[[ 31 -29 -14 -16   4  62 -15]
 [ 29 -25 -40  44 -10 -59  43]]
->
[[ 29  31]
 [-25 -29]
 [-40 -14]
 [ 44 -16]
 [-10   4]
 [-59  62]
 [ 43 -15]]

[[ -1  -1  -1   3   2   1  -3  -2]
 [ 56 -14  31  15  -5 -18   5 -13]
 [-18   9  -2  -3 -16  20  11  -4]
 [ -1   0   0   1  -1  -1   1  -1]
 [  0   0   0   0   1   1  -1   0]
 [  7 -22 -14  14  32  -9 -19  -4]
 [ -2   2   1  -2   2   1   0  -4]
 [ 34  24 -33  -4  19 -35  20  36]
 [ 57 -17   4  23  -2 -38 -26  -7]
 [  0   0   0   1   1   1   0  -1]
 [ -3 -14   3  -8  26  -7  -7  14]
 [  0   0   0   1   0   1   0   1]]
->
[[  0  -3   0  57  34  -2   7   0  -1 -18  56  -1]
 [  0 -14   0 -17  24   2 -22   0   0   9 -14  -1]
 [  0   3   0   4 -33   1 -14   0   0  -2  31  -1]
 [  1  -8   1  23  -4  -2  14   0   1  -3  15   3]
 [  0  26   1  -2  19   2  32   1  -1 -16  -5   2]
 [  1  -7   1 -38 -35   1  -9   1  -1  20 -18   1]
 [  0  -7   0 -26  20   0 -19  -1   1  11   5  -3]
 [  1  14  -1  -7  36  -4  -4   0  -1  -4 -13  -2]]

[[  7  19  -6]
 [-44 -21 -10]
 [-14  -1  47]
 [  5  32  -8]
 [  2  15  -3]
 [ 27  -7  19]
 [ 23 -27 -21]
 [ 19 -35 -17]
 [  5  32  -8]
 [ -7 -15  12]
 [-32  11 -31]]
->
[[-32  -7   5  19  23  27   2   5 -14 -44   7]
 [ 11 -15  32 -35 -27  -7  15  32  -1 -21  19]
 [-31  12  -8 -17 -21  19  -3  -8  47 -10  -6]]

[[  1   2   2  -6  -1   1  -1   6   2   0  -6]
 [  0 -60  -4 -11   9   1 -15 -39  31  20  -4]
 [  0  -2   1  -2  -1   1   2   3   1   0  -1]
 [  2   0   2  -1  -1   2   1   3   2   0  -2]
 [  8   9  -2  -3 -20 -23 -27  28   4  17   7]
 [  0   1  -1   2   1   1   0   1   1   0   0]
 [  1  -1   2  -4   0  -1  -1   3   0  -1  -3]]
->
[[  1   0   8   2   0   0   1]
 [ -1   1   9   0  -2 -60   2]
 [  2  -1  -2   2   1  -4   2]
 [ -4   2  -3  -1  -2 -11  -6]
 [  0   1 -20  -1  -1   9  -1]
 [ -1   1 -23   2   1   1   1]
 [ -1   0 -27   1   2 -15  -1]
 [  3   1  28   3   3 -39   6]
 [  0   1   4   2   1  31   2]
 [ -1   0  17   0   0  20   0]
 [ -3   0   7  -2  -1  -4  -6]]

[[ -8   3  -2   8  -2 -15   2  -2  -4   0 -10]
 [-32 -39 -18  38  18  -2 -16  24  20 -19 -40]
 [ 10  23  38  -9 -15   0  13   3 -33  45  28]
 [-21 -41  17  39  16  20 -15  31   1  22 -34]
 [ 30  -6 -24 -27   9  32  -8 -10  29 -32  16]
 [ 16 -40  11  17  18  46 -17  28  20   9 -10]
 [ 31  38   7 -39 -17  -4  15 -26 -12   4  38]]
->
[[ 31  16  30 -21  10 -32  -8]
 [ 38 -40  -6 -41  23 -39   3]
 [  7  11 -24  17  38 -18  -2]
 [-39  17 -27  39  -9  38   8]
 [-17  18   9  16 -15  18  -2]
 [ -4  46  32  20   0  -2 -15]
 [ 15 -17  -8 -15  13 -16   2]
 [-26  28 -10  31   3  24  -2]
 [-12  20  29   1 -33  20  -4]
 [  4   9 -32  22  45 -19   0]
 [ 38 -10  16 -34  28 -40 -10]]

[[ -3  31 -28 -14 -16 -34   4  29]
 [ 23  17  34  31   4 -40 -19   1]
 [ 17   1  21  14  13 -37 -21   2]
 [-23  48 -43 -37 -13  -7  19  23]
 [-35 -44 -19  33 -42  38  23  19]
 [ 36   5  25   9  48 -14   2   5]
 [ 30  -6  56   3  58 -32 -41 -44]
 [-30 -14  -5 -26   5 -23 -12 -45]
 [ 47  -1   7   6  34 -54 -29  26]
 [-24  47 -36 -31 -11  16 -11  22]]
->
[[-24  47 -30  30  36 -35 -23  17  23  -3]
 [ 47  -1 -14  -6   5 -44  48   1  17  31]
 [-36   7  -5  56  25 -19 -43  21  34 -28]
 [-31   6 -26   3   9  33 -37  14  31 -14]
 [-11  34   5  58  48 -42 -13  13   4 -16]
 [ 16 -54 -23 -32 -14  38  -7 -37 -40 -34]
 [-11 -29 -12 -41   2  23  19 -21 -19   4]
 [ 22  26 -45 -44   5  19  23   2   1  29]]

[[ 10  -5   7  24 -16  28  17]
 [  2  19  46  20   2  -7 -29]
 [  4  16  47  -4  23   9 -41]
 [ 17  -8  10  -4  10 -22  12]
 [-19 -16 -43 -21   0  10   7]
 [ -7 -19 -15  -1   0  33  11]
 [ 21   3  10  -7   8  11   4]
 [-16  -2 -28   0 -12 -20  11]
 [ 14   7  19 -15  19 -46  -7]
 [ 26  14  34   0  11 -22  -8]]
->
[[ 26  14 -16  21  -7 -19  17   4   2  10]
 [ 14   7  -2   3 -19 -16  -8  16  19  -5]
 [ 34  19 -28  10 -15 -43  10  47  46   7]
 [  0 -15   0  -7  -1 -21  -4  -4  20  24]
 [ 11  19 -12   8   0   0  10  23   2 -16]
 [-22 -46 -20  11  33  10 -22   9  -7  28]
 [ -8  -7  11   4  11   7  12 -41 -29  17]]

[[ 3 25 -2 -2]
 [-9 37 45  2]
 [13 41 16 -4]]
->
[[13 -9  3]
 [41 37 25]
 [16 45 -2]
 [-4  2 -2]]
---
[[-21  51]
 [-61  26]
 [ -9  55]
 [ -1 -17]
 [-49  20]
 [ 20  33]
 [-30   5]
 [-46  17]
 [-23  50]
 [-38  32]
 [-39  12]
 [ 16  42]]
->
[[ 51 -21]
 [ 26 -61]
 [ 55  -9]
 [-17  -1]
 [ 20 -49]
 [ 33  20]
 [  5 -30]
 [ 17 -46]
 [ 50 -23]
 [ 32 -38]
 [ 12 -39]
 [ 42  16]]

[[ 8  8  2  6  0 47  4 10 12  6 41 15  3  0]
 [ 3 48 -1  0  8 30  4  0 21  8 35 10 -8  9]
 [ 3 30  2  0  8 50  0  4 37  3 35 10 -1  7]
 [ 0 19 -1  0 16 30  0  0 29  3 25 25  1  3]
 [ 8 38 20  6  8 21 11  4 12  6 17 39  6  3]]
->
[[ 0  8  8  2  6  0 47  4 10 12  6 41 15  3]
 [ 9  3 48 -1  0  8 30  4  0 21  8 35 10 -8]
 [ 7  3 30  2  0  8 50  0  4 37  3 35 10 -1]
 [ 3  0 19 -1  0 16 30  0  0 29  3 25 25  1]
 [ 3  8 38 20  6  8 21 11  4 12  6 17 39  6]]

[[  7 -11  11  25 -34 -39  15   3]
 [ 24 -19   9  48 -14 -29  -1 -26]
 [  1  -5  -8  60  17  -6   5 -26]
 [ -4 -17   7  33 -32 -32  -5  -6]
 [-18 -25 -17  57 -12   0 -28 -19]
 [ -5  21 -29  19   3   3 -13  -8]
 [-10   5 -15  49   1 -10 -17 -25]]
->
[[  3   7 -11  11  25 -34 -39  15]
 [-26  24 -19   9  48 -14 -29  -1]
 [-26   1  -5  -8  60  17  -6   5]
 [ -6  -4 -17   7  33 -32 -32  -5]
 [-19 -18 -25 -17  57 -12   0 -28]
 [ -8  -5  21 -29  19   3   3 -13]
 [-25 -10   5 -15  49   1 -10 -17]]

[[ 27   2  -5  22  -7  31 -38 -20  54  -3  15]
 [ -7 -24  34  30  13  47 -14  49  12  45   5]
 [ 22 -49  28 -46   7  50  -5 -39  61  11 -43]
 [ 61  49 -24   9   5  58 -17 -55  -8 -34 -28]]
->
[[ 15  27   2  -5  22  -7  31 -38 -20  54  -3]
 [  5  -7 -24  34  30  13  47 -14  49  12  45]
 [-43  22 -49  28 -46   7  50  -5 -39  61  11]
 [-28  61  49 -24   9   5  58 -17 -55  -8 -34]]

[[ 24  32  23  21  19  15  27 -16  11  24   8 -56 -20 -17]
 [ 24  24  23  21  24  15  27  20  15   7  21  17 -20  19]
 [ 24  32  23  21  19  25  29 -14  -8   7  22  27 -20  26]
 [ 24  32  23  28  19  15  29 -34  45   7   8 -13  -5 -17]
 [ 22  23  18  21  19  15  48 -14   0   7 -23 -32 -46 -28]]
->
[[-17  24  32  23  21  19  15  27 -16  11  24   8 -56 -20]
 [ 19  24  24  23  21  24  15  27  20  15   7  21  17 -20]
 [ 26  24  32  23  21  19  25  29 -14  -8   7  22  27 -20]
 [-17  24  32  23  28  19  15  29 -34  45   7   8 -13  -5]
 [-28  22  23  18  21  19  15  48 -14   0   7 -23 -32 -46]]

[[-10 -17 -17  15  -4  22  53  12 -33  17  -9   1   8 -11 -24 -32]
 [ -2 -13 -33  27  19 -18 -40 -28 -23   6 -36 -27  33  22  15  26]
 [  3  10  24  -9 -12  15  12  15  15  -2  29  22 -20 -12 -14 -18]
 [  0  -1  -8  15   4  -4 -11  -7  -8   4 -16  -5   7   6   3   5]]
->
[[-32 -10 -17 -17  15  -4  22  53  12 -33  17  -9   1   8 -11 -24]
 [ 26  -2 -13 -33  27  19 -18 -40 -28 -23   6 -36 -27  33  22  15]
 [-18   3  10  24  -9 -12  15  12  15  15  -2  29  22 -20 -12 -14]
 [  5   0  -1  -8  15   4  -4 -11  -7  -8   4 -16  -5   7   6   3]]
